Questions about the array below.
1) The entry just left of the largest entry?
2) The first entry in reading order?
3) The third entry in reading order?
4) The entry just left of 139?
((127, 102, 130, 128, 112, 134, 150, 140, 128, 116, 123), (144, 106, 127, 119, 109, 134, 134, 125, 119, 123, 127), (146, 137, 139, 130, 134, 132, 116, 112, 114, 114, 127), (126, 123, 128, 128, 116, 134, 141, 128, 142, 137, 129))
1) 134
2) 127
3) 130
4) 137

W =
[[106 127 129 128 127 140 128 128 131 133 122]
 [128 130 128 129 130 134 130 129 125 127 123]
 [120 130 128 130 130 138 125 125 127 128 125]
 [125 128 128 126 130 125 128 128 128 128 125]
 [127 128 128 126 130 124 128 128 128 128 124]
 [126 128 128 126 130 126 128 128 128 128 124]
 [124 127 128 127 123 129 126 127 128 128 133]
 [136 129 129 128 129 130 131 129 128 122 126]
 [120 125 127 130 129 129 127 127 128 130 112]
 [127 128 128 126 130 125 128 128 128 128 124]
 [126 128 128 126 130 127 128 128 128 128 124]]
Indices start at 1.
The entry in the bottom-right corner is 124
Which number is the entry at row 2, column 1?
A: 128
Which number is the bottom entry of the column that holds the largest entry?
A: 127
The entry in row 1 and column 1: 106
The entry in row 1 and column 3: 129
Which number is the entry in row 1 and column 2?
A: 127
Which number is the entry in the bottom-left corner?
A: 126
The entry in row 3 and column 2: 130
Which number is the entry at row 2, column 2?
A: 130
Which number is the top-right entry?
A: 122
The entry at row 3, column 1: 120
The entry directly below the centre entry: 129
The entry just left of the largest entry: 127
Which number is the entry just right of 134?
A: 130
Which number is the entry directly below the largest entry?
A: 134
The top entry of the column that holds the largest entry -> 140

Read these off the matrix that follows.
1) Report the bottom entry of the column that holds the smallest entry.
2) Report the first entry of the smallest entry's row.
3) Report the top-right entry.
4) Report the entry just right of the largest entry.
5) Report the 1st entry in reading order.
6) Report the entry directly above 116.
124	131	126	129	127	126	132	129	126	125	132
145	140	119	132	135	138	116	131	125	126	100
1) 100
2) 145
3) 132
4) 140
5) 124
6) 132

[[113 124 118 137 139 121 123 118]
 [133 131 123 131 124 130 123 122]
 [133 127 133 131 131 121 128 127]
 [113 138 152 104 143 121 138 146]
 [133 134 128 131 127 130 123 122]
 [147 129 128 126 124 130 144 136]
 [153 129 133 121 124 133 144 136]]
Indices start at 1.
The entry at row 1, column 1: 113
The smallest entry is 104
The entry in the bottom-right corner: 136
What is the entry directly below the smallest entry?
A: 131
What is the top entry of the column that holds the smallest entry?
A: 137
What is the entry at row 3, column 3?
A: 133
What is the bottom-left entry?
A: 153
What is the entry just right of the largest entry?
A: 129
What is the entry in row 1 and column 2?
A: 124
The entry in row 3 and column 1: 133
What is the entry in the top-right corner?
A: 118
What is the entry just right of 126?
A: 124
The entry at row 1, column 3 -> 118
What is the entry directly below 126?
A: 121
What is the entry at row 3, column 2?
A: 127
What is the entry directly above the largest entry?
A: 147
The entry in row 2 and column 3 -> 123
What is the entry directly above the smallest entry?
A: 131

Read these off the row that follows.
1) Which number is the smallest entry?
2) Which number is the second-last entry?
3) Which number is the 2nd entry from the left?
4) Which number is the fourth entry?
[146 145 110 150 119 149 125 121 124 125 128 140]
1) 110
2) 128
3) 145
4) 150

Questions about the table below.
1) Find the entry just left of the largest entry.
2) Find the maximum.
[[131, 133, 120, 121, 130, 138, 132, 125, 124, 124, 129, 131, 131, 147], [133, 132, 117, 140, 129, 112, 127, 122, 125, 127, 140, 129, 125, 121], [130, 123, 126, 131, 126, 120, 130, 134, 120, 127, 128, 121, 128, 130], [128, 129, 124, 134, 128, 113, 129, 127, 108, 128, 126, 122, 132, 150]]
1) 132
2) 150

Read these off the table that follows. Rows and columns are numbered from 1.
1) The bottom-left entry?
2) The entry at row 1, column 2?
3) The bottom-right entry?
4) The entry in row 1 and column 3?
5) The entry in the top-left corner?
6) The entry at row 2, column 1?
7) The bottom entry of the column that holds the smallest entry?
8) The entry just left of the largest entry?
[[128 135 130 118 124 126]
 [129 129 122 131 119 134]
 [131 135 129 129 131 127]
 [133 121 133 135 130 129]
 [121 139 133 125 118 130]
 [130 124 117 133 128 130]
 [127 139 116 133 129 126]
 [135 122 136 120 133 128]
 [129 131 120 122 136 128]
 [130 122 122 122 128 124]
 [132 130 133 124 132 127]
 [130 136 125 127 129 126]
 [129 120 120 103 123 127]
 [122 125 122 143 119 128]
 [134 130 125 127 127 128]
 [134 134 125 134 127 135]]
1) 134
2) 135
3) 135
4) 130
5) 128
6) 129
7) 134
8) 122

A =
121,100,123,128,112,151,134,106,118,124
114,138,132,104,146,112,99,133,137,109
139,128,113,132,119,143,152,135,137,145
135,131,126,139,109,146,141,125,119,142
145,125,126,126,130,138,140,135,134,128
117,148,133,120,138,125,126,132,135,132
129,143,132,133,141,109,126,126,125,131
136,107,137,119,119,140,132,131,130,120
138,117,112,132,102,151,143,107,121,135
Indices start at 1.
The entry at row 1, column 1 is 121
The entry in the bottom-right corner -> 135
The entry at row 1, column 2 is 100
Which number is the entry in the top-right corner? 124
The entry in row 2 and column 1: 114
Which number is the top entry of the column that holds the smallest entry? 134
The largest entry: 152
The entry in row 1 and column 3 is 123
The entry directly above the largest entry is 99
Which number is the entry in row 3 and column 1? 139
The entry at row 2, column 3: 132
Which number is the bottom entry of the column that holds the largest entry? 143
Which number is the entry just left of the smallest entry? 112
The entry at row 3, column 2: 128
The entry in the bottom-left corner -> 138
Which number is the entry just right of the smallest entry? 133

M = 137  123  123  141  130  145  150  139  129  122  114  133  141
Give the entry just left of the smallest entry.
A: 122
The median of all entries -> 133
The entry just right of the largest entry is 139
The entry just left of the centre entry is 145

B = [[150, 142, 144, 126, 114], [147, 142, 142, 126, 115], [149, 143, 146, 126, 114], [142, 140, 139, 125, 119], [120, 122, 121, 132, 139], [118, 117, 120, 130, 138], [124, 123, 128, 132, 135], [147, 143, 145, 124, 112], [122, 122, 125, 131, 135], [148, 142, 146, 125, 113], [122, 123, 126, 130, 133]]
The entry just right of the centre entry: 130
The centre entry -> 120
Give the smallest entry.
A: 112
Give the entry just left of 115.
A: 126
The largest entry -> 150
